Here is a tiny trained network, its code and every weight. The questions are about switching its units off for an input and a class, where a switched-off unit gives its printed mean instead of its output.

import numpy as np


def w(rows, s, z=0):
    codes = np.array(rows[::2]) - 128.0
    scale = np.full(codes.shape[1], s)
    scale[-1] = z or s
    return codes * scale


def f(y):
    return y / 2 * (1 + np.tanh(0.7978845608 * (y + 0.044715 * y**3)))


def log_softmax(a):
    a = a - a.max(-1, keepdims=True)
    return a - np.log(np.exp(a).sum(-1, keepdims=True))


def net(x, mask):
    res = np.array(x, float).reshape(1, 4) / 4 @ E
    y = f(res @ A[0][:, :-1].T + A[0][:, -1])
    res = res + np.where(mask, y, B[0][:, -1]) @ B[0][:, :-1]
    return log_softmax(res[-1] @ U[:, :-1].T + U[:, -1])


A, B = {}, {}
E = w([
[115,119,128,160,89,52,159,133,135,129,96,103],'x0',
[151,161,127,81,169,108,126,132,139,159,115,202],'x1',
[166,40,117,75,152,188,100,113,148,125,2,92],'x2',
[110,58,127,159,78,132,140,122,151,64,96,153],'x3',
],0.014)
A[0] = w([
[123,110,128,138,123,209,124,129,129,101,179,163,85],'N1',
[134,140,125,113,142,158,125,126,130,142,141,120,79],'N2',
[131,84,127,122,131,221,120,125,127,120,112,61,146],'N3',
[138,124,128,87,154,169,124,130,133,126,95,217,77],'N4',
[124,113,127,145,122,137,128,137,122,114,126,75,136],'N5',
[127,135,126,127,133,127,125,131,122,133,132,133,21],'N6',
[122,112,129,156,102,119,132,125,129,118,134,71,77],'N7',
[127,131,134,125,126,136,128,129,128,128,127,125,44],'N8',
[139,69,128,92,142,165,124,128,134,125,2,142,130],'N9',
[127,135,132,129,121,95,135,132,133,125,128,173,106],'N10',
[126,155,133,129,134,109,130,125,124,134,127,129,20],'N11',
[135,195,129,98,169,165,121,130,121,165,173,120,161],'N12',
[131,125,130,125,133,131,128,125,125,131,125,126,2],'N13',
[133,149,130,122,132,115,127,139,132,132,132,120,68],'N14',
[128,135,125,127,128,90,129,125,131,129,133,172,99],'N15',
],0.035,0.0082)
B[0] = w([
[128,125,133,136,127,142,129,124,127,64,191,127,168],'N1',
[128,134,131,137,131,123,132,153,117,143,77,129,146],'N2',
[127,131,128,122,128,209,131,146,125,87,75,126,206],'N3',
[126,126,126,133,123,65,130,114,131,184,157,126,185],'N4',
[126,132,126,136,121,109,132,113,128,168,140,140,154],'N5',
[118,143,168,160,117,165,124,183,113,210,142,98,129],'N6',
[134,129,126,116,139,61,122,126,132,146,127,128,156],'N7',
[151,122,172,148,121,165,129,205,127,221,161,94,126],'N8',
[129,139,124,109,135,254,127,114,126,166,109,123,254],'N9',
[129,144,125,126,135,127,130,137,117,123,73,112,148],'N10',
[126,120,138,145,123,161,135,124,132,121,131,133,138],'N11',
[129,126,119,111,128,153,129,95,138,218,120,127,192],'N12',
[129,130,165,123,115,142,141,155,133,189,158,115,127],'N13',
[133,116,119,116,130,144,119,120,126,111,134,135,136],'N14',
[131,112,127,119,127,138,121,143,133,108,75,131,148],'N15',
],0.033,0.06)
U = w([
[108,144,123,134,123,71,146,126,144,44,91,124,222],'0',
[121,146,111,97,139,155,143,81,157,116,100,122,168],'1',
[113,135,117,126,122,50,140,72,168,123,153,130,145],'2',
[111,104,248,215,122,125,127,201,107,131,150,87,3],'3',
[114,129,189,195,104,124,114,254,138,138,166,126,7],'4',
[103,137,133,141,116,139,144,105,143,17,177,127,88],'5',
[120,117,220,189,114,120,143,243,133,135,163,89,6],'6',
],0.0095,0.0045)

Each question gives the input, the list of numbers given to net, and the class t.
The units are the neurons (one row each of A and B). Each row of codes is followed by its name. A weight is (code - 128) times the scale printed after its matrix; where a second scale follows, it is the last column's (A, B and U).
mask holds one flag per neuron, in row order. A switched-off neuron (its flag False) gives its mean, the last column of its row in B, instead of its output. The means were averaged over made-up inputs and are rounded, as every weight is.
A unit's drop is (log p(t) with every unit on - log p(t) with that unit switched off) / (log p(t) with every unit on - log p(t) with every unit switched off).
The circuit of an input: a set's keep is (log p(t) with only the set's units on - log p(t) with every unit switched off) / (log p(t) with every unit on - log p(t) with every unit switched off). Starting from the 12 units with the biggest drops (on a tie, the unit counted first), units are removed one at a time, each time the one whose removal leaves the highest keep (on an exact tie, the one counted first), for as long as the keep stays at least 0.8.
units of the circuit, in order: the units of the circuit, biggest drop first
k most important neurons: the k neurons with the biggest drops, biggest first
drop when u is switched off: that unit's drop, to one decimal
input [-3,4,-1,4], class 2: 2 most important neurons -> [N9 N3]
input [5,8,-8,6], class 0: most important neuron -> [N9]
input [-4,2,0,1], class 2: units of the circuit, in order -> [N9 N3]
input [-2,8,-3,3], class 2: 3 most important neurons -> [N9 N3 N4]
input [-2,-4,-4,2], class 5: units of the circuit, in order -> [N12 N9]
input [-7,6,-1,-5], class 2: 3 most important neurons -> [N9 N4 N3]
input [-3,-7,-5,6], class 5: 3 most important neurons -> [N1 N4 N12]
input [-3,6,1,-8], class 2: 3 most important neurons -> [N9 N3 N4]
input [8,5,-4,1], class 0: 2 most important neurons -> [N9 N12]
input [1,-6,-1,-5], class 2: 3 most important neurons -> [N9 N3 N7]
input [-7,7,-2,2], class 2: 2 most important neurons -> [N9 N4]
input [-2,-2,-3,3], class 5: drop when N12 is switched off -> 0.1
input [2,2,-6,4], class 0: drop when N9 is switched off -> 0.6
input [7,2,-7,8], class 0: units of the circuit, in order -> [N9]
input [-1,6,-3,7], class 0: drop when N15 is switched off -> 0.1
input [-8,-3,-6,5], class 5: drop when N5 is switched off -> 0.0
